Here is a tiny trained network, its code and every weight. The questions are about switching its units off for an input and a class, where a switched-off unit gives its printed mean instead of its output.

import numpy as np


def w(rows, s, z=0):
    codes = np.array(rows[::2]) - 128.0
    scale = np.full(codes.shape[1], s)
    scale[-1] = z or s
    return codes * scale


def f(y):
    return np.maximum(y, 0)


def log_softmax(a):
    a = a - a.max(-1, keepdims=True)
    return a - np.log(np.exp(a).sum(-1, keepdims=True))


def net(x, mask):
    res = np.array(x, float).reshape(1, 3) / 4 @ E
    y = f(res @ A[0][:, :-1].T + A[0][:, -1])
    res = res + np.where(mask, y, B[0][:, -1]) @ B[0][:, :-1]
    return log_softmax(res[-1] @ U[:, :-1].T + U[:, -1])


A, B = {}, {}
E = w([
[198,126,233,202,226,19,12,147,33],'x0',
[233,243,77,254,219,176,204,45,178],'x1',
[247,32,15,91,210,175,205,254,31],'x2',
],0.0045)
A[0] = w([
[86,131,67,78,59,191,200,113,190,28],'N0',
[217,25,32,88,208,177,196,255,34,11],'N1',
[153,130,180,164,175,73,69,134,85,49],'N2',
[161,133,194,175,186,55,50,135,66,17],'N3',
[95,130,80,86,66,178,191,117,179,57],'N4',
[61,187,202,154,64,97,76,49,197,55],'N5',
[95,136,74,88,65,186,199,113,182,54],'N6',
[63,43,165,28,56,95,68,188,89,58],'N7',
[56,37,168,24,56,89,67,195,81,41],'N8',
[50,195,211,156,59,93,71,34,213,11],'N9',
[91,132,73,81,58,187,197,117,185,38],'N10',
[159,132,196,181,187,46,46,137,59,7],'N11',
[209,224,80,233,223,172,192,53,165,2],'N12',
[88,128,69,81,56,188,200,116,190,37],'N13',
],0.0052,0.003)
B[0] = w([
[196,74,168,118,187,159,85,85,128,186],'N0',
[138,211,41,47,93,61,168,40,30,255],'N1',
[196,73,166,116,185,163,84,83,127,159],'N2',
[207,66,166,115,190,164,81,80,128,168],'N3',
[202,65,175,116,193,172,70,90,124,179],'N4',
[143,182,64,69,110,83,155,55,53,196],'N5',
[192,65,175,120,188,167,76,99,127,183],'N6',
[220,128,157,192,62,86,190,162,208,214],'N7',
[254,129,163,201,53,76,202,165,218,217],'N8',
[169,195,44,50,103,58,168,19,36,200],'N9',
[212,65,175,117,193,171,71,79,125,183],'N10',
[226,51,178,111,206,173,68,74,126,170],'N11',
[240,124,169,214,32,64,220,183,239,199],'N12',
[192,69,170,117,189,161,79,94,124,186],'N13',
],0.0063,0.0066)
U = w([
[151,61,187,114,240,176,32,109,122,107],'0',
[120,203,41,47,99,84,161,92,33,99],'1',
[152,126,168,236,50,102,196,167,227,104],'2',
[44,147,125,137,133,159,101,166,127,249],'3',
[2,137,130,152,145,166,103,186,123,79],'4',
[14,138,129,148,152,148,111,187,126,81],'5',
],0.0098,0.016)

Each question gives the input, the list of numbers given to net, and the class t.
The units are the neurons (one row each of A and B). Each row of codes is followed by its name. A weight is (code - 128) times the scale printed after its matrix; where a second scale follows, it is the last column's (A, B and U).
mask holds one flag per neuron, in row order. A switched-off neuron (its flag False) gives its mean, the last column of its row in B, instead of its output. The means were averaged over made-up inputs and are rounded, as every weight is.
A unit's drop is (log p(t) with every unit on - log p(t) with that unit switched off) / (log p(t) with every unit on - log p(t) with every unit switched off).
The circuit of an input: a set's keep is (log p(t) with only the set's units on - log p(t) with every unit switched off) / (log p(t) with every unit on - log p(t) with every unit switched off). Starting from the 12 units with the biggest drops (on a tie, the unit counted first), units are removed one at a time, each time the one whose removal leaves the highest keep (on an exact tie, the one counted first), for as long as the keep stays at least 0.8.
units of the circuit, in order: the units of the circuit, biggest drop first
top k neurons: the k neurons with the biggest drops, biggest first
drop of u: that unit's drop, to one decimal
input [5,-6,7], class 1: units of the circuit, in order => [N1]
input [-3,-4,-1], class 2: units of the circuit, in order => [N8, N1]
input [-2,8,-8], class 1: top 4 neurons => [N9, N5, N8, N7]
input [1,-6,-6], class 1: top 3 neurons => [N9, N5, N12]
input [1,3,-3], class 3: top 3 neurons => [N1, N8, N7]
input [-2,-6,5], class 2: top 3 neurons => [N8, N7, N9]
input [-3,-1,-7], class 1: top 2 neurons => [N9, N5]
input [-1,-2,3], class 3: top 3 neurons => [N9, N5, N12]
input [1,-1,-4], class 1: units of the circuit, in order => [N9, N5]
input [1,-5,-4], class 2: top 2 neurons => [N1, N8]
input [4,6,6], class 1: top 2 neurons => [N1, N8]
input [5,-6,-1], class 2: top 2 neurons => [N8, N7]
input [2,3,-3], class 3: top 3 neurons => [N1, N8, N7]
input [-5,-8,1], class 2: top neuron => [N8]
input [-3,0,0], class 3: top 4 neurons => [N11, N3, N2, N8]
input [-4,-5,-7], class 1: top 3 neurons => [N9, N5, N12]
input [3,0,4], class 1: drop of N4 => 0.2
input [-6,6,-8], class 1: drop of N5 => 0.7
input [-6,-1,-1], class 0: drop of N8 => 0.0
input [3,8,5], class 2: units of the circuit, in order => [N12]
